Here is a tiny trained network, its code and every weight. The questions are about switching its units off for an input and a class, where a switched-off unit gives its printed mean instead of its output.

import numpy as np


def w(rows, s, z=0):
    codes = np.array(rows[::2]) - 128.0
    scale = np.full(codes.shape[1], s)
    scale[-1] = z or s
    return codes * scale


def f(y):
    return y / 2 * (1 + np.tanh(0.7978845608 * (y + 0.044715 * y**3)))


def log_softmax(a):
    a = a - a.max(-1, keepdims=True)
    return a - np.log(np.exp(a).sum(-1, keepdims=True))


def net(x, mask):
    res = np.array(x, float).reshape(1, 5) / 4 @ E
    y = f(res @ A[0][:, :-1].T + A[0][:, -1])
    res = res + np.where(mask, y, B[0][:, -1]) @ B[0][:, :-1]
    return log_softmax(res[-1] @ U[:, :-1].T + U[:, -1])


A, B = {}, {}
E = w([
[169,2,67,147,189,160,100,170,151,67,153],'x0',
[184,179,120,9,65,101,99,129,188,81,108],'x1',
[137,150,54,99,159,185,204,138,156,173,90],'x2',
[53,83,93,153,85,73,176,82,180,108,140],'x3',
[117,137,69,76,183,113,74,48,114,156,158],'x4',
],0.0087)
A[0] = w([
[70,88,85,156,87,76,178,83,208,117,139,103],'neuron 0',
[209,150,126,2,60,70,98,148,245,71,117,5],'neuron 1',
[226,159,155,122,170,185,80,167,58,122,70,103],'neuron 2',
[105,103,192,124,81,64,40,139,105,51,222,113],'neuron 3',
[155,122,48,84,152,166,217,147,184,159,77,75],'neuron 4',
[144,125,171,174,61,142,163,219,186,74,55,98],'neuron 5',
[91,186,84,110,169,189,202,137,148,155,85,144],'neuron 6',
[77,91,95,152,80,92,164,74,213,90,116,97],'neuron 7',
[122,127,71,68,188,87,52,19,137,166,170,128],'neuron 8',
[168,13,54,115,184,159,104,188,147,30,161,55],'neuron 9',
],0.0065,0.0027)
B[0] = w([
[183,159,218,89,174,176,166,108,181,165,185,213],'neuron 0',
[17,23,123,217,170,9,172,145,88,203,210,253],'neuron 1',
[188,107,214,54,229,155,141,123,213,196,201,206],'neuron 2',
[226,89,89,125,52,149,70,65,127,128,76,220],'neuron 3',
[227,62,91,185,46,106,76,46,104,109,76,202],'neuron 4',
[58,159,45,135,149,207,91,218,199,25,75,219],'neuron 5',
[145,108,111,159,83,116,94,92,66,141,116,198],'neuron 6',
[217,156,170,36,199,170,142,82,218,152,217,205],'neuron 7',
[49,155,32,143,144,227,71,237,183,65,51,221],'neuron 8',
[57,254,212,50,53,49,208,114,33,124,106,254],'neuron 9',
],0.007,0.0073)
U = w([
[202,130,165,65,200,156,143,118,207,160,188,80],'0',
[54,34,126,212,169,97,154,138,88,175,170,252],'1',
[77,246,160,63,61,94,162,108,74,135,92,94],'2',
[81,136,84,140,146,185,95,188,203,81,59,85],'3',
[234,59,113,151,54,126,84,69,113,128,80,92],'4',
],0.011,0.0042)

Each question gives the input, the list of numbers given to net, and the class t.
The units are the neurons (one row each of A and B). Each row of codes is followed by its name. A weight is (code - 128) times the scale printed after its matrix; where a second scale follows, it is the last column's (A, B and U).
mask holds one flag per neuron, in row order. A switched-off neuron (its flag False) gives its mean, the last column of its row in B, instead of its output. The means were averaged over made-up inputs and are rounded, as every weight is.
A unit's drop is (log p(t) with every unit on - log p(t) with that unit switched off) / (log p(t) with every unit on - log p(t) with every unit switched off).
The circuit of an input: a set's keep is (log p(t) with only the set's units on - log p(t) with every unit switched off) / (log p(t) with every unit on - log p(t) with every unit switched off). Starting from all 10 units, units are removed one at a time, each time the one whose removal leaves the highest keep (on an exact tie, the one counted first), for as long as the keep stays at least 0.8.
units of the circuit, in order: the units of the circuit, biggest drop first
most important unit: the unit with the biggest drop
top k neurons: the k neurons with the biggest drops, biggest first
drop when u is switched off: that unit's drop, to one decimal
input [7,4,0,3,4], class 2: units of the circuit, in order => neuron 9
input [-6,-2,3,3,8], class 3: top 2 neurons => neuron 8; neuron 9
input [5,-2,4,-1,4], class 2: top 2 neurons => neuron 9; neuron 1
input [5,-5,-1,4,-6], class 3: top 2 neurons => neuron 1; neuron 5
input [-6,-5,2,6,7], class 3: top 3 neurons => neuron 8; neuron 9; neuron 1
input [4,8,-1,8,-1], class 0: top 2 neurons => neuron 7; neuron 0
input [-6,6,-5,-3,-5], class 1: top 2 neurons => neuron 1; neuron 9
input [4,-3,5,-2,2], class 4: units of the circuit, in order => neuron 1; neuron 4
input [-2,0,-7,-8,-1], class 0: top 3 neurons => neuron 2; neuron 4; neuron 6
input [6,7,-7,-4,2], class 1: top 2 neurons => neuron 1; neuron 4
input [-6,-1,-7,-2,-5], class 4: units of the circuit, in order => neuron 9; neuron 3
input [7,6,-2,-5,-7], class 2: top 2 neurons => neuron 9; neuron 8
input [2,4,-6,-1,7], class 3: top 2 neurons => neuron 8; neuron 4
input [-4,2,-7,-6,-5], class 4: most important unit => neuron 3
input [1,4,-7,6,8], class 3: top 3 neurons => neuron 8; neuron 2; neuron 4
input [-1,-4,7,-3,6], class 4: units of the circuit, in order => neuron 4; neuron 6
input [-5,-6,5,8,0], class 0: units of the circuit, in order => neuron 7; neuron 0
input [-5,-1,3,-7,-3], class 0: top 2 neurons => neuron 2; neuron 9
input [4,2,5,-4,4], class 4: top 2 neurons => neuron 4; neuron 5
input [-8,-7,3,8,8], class 0: most important unit => neuron 0
input [5,2,7,2,-5], class 4: top 2 neurons => neuron 4; neuron 8
input [4,-7,-8,1,6], class 4: top 2 neurons => neuron 3; neuron 1
input [-4,1,6,-4,2], class 4: units of the circuit, in order => neuron 9; neuron 4; neuron 6
input [5,3,1,3,0], class 2: drop when neuron 2 is switched off => 0.1
input [7,1,0,-4,-5], class 2: drop when neuron 9 is switched off => 1.1
input [4,-3,6,1,-3], class 4: drop when neuron 8 is switched off => 0.1
input [5,-6,-7,-3,3], class 4: drop when neuron 1 is switched off => 0.7
input [0,1,7,4,-2], class 4: units of the circuit, in order => neuron 4
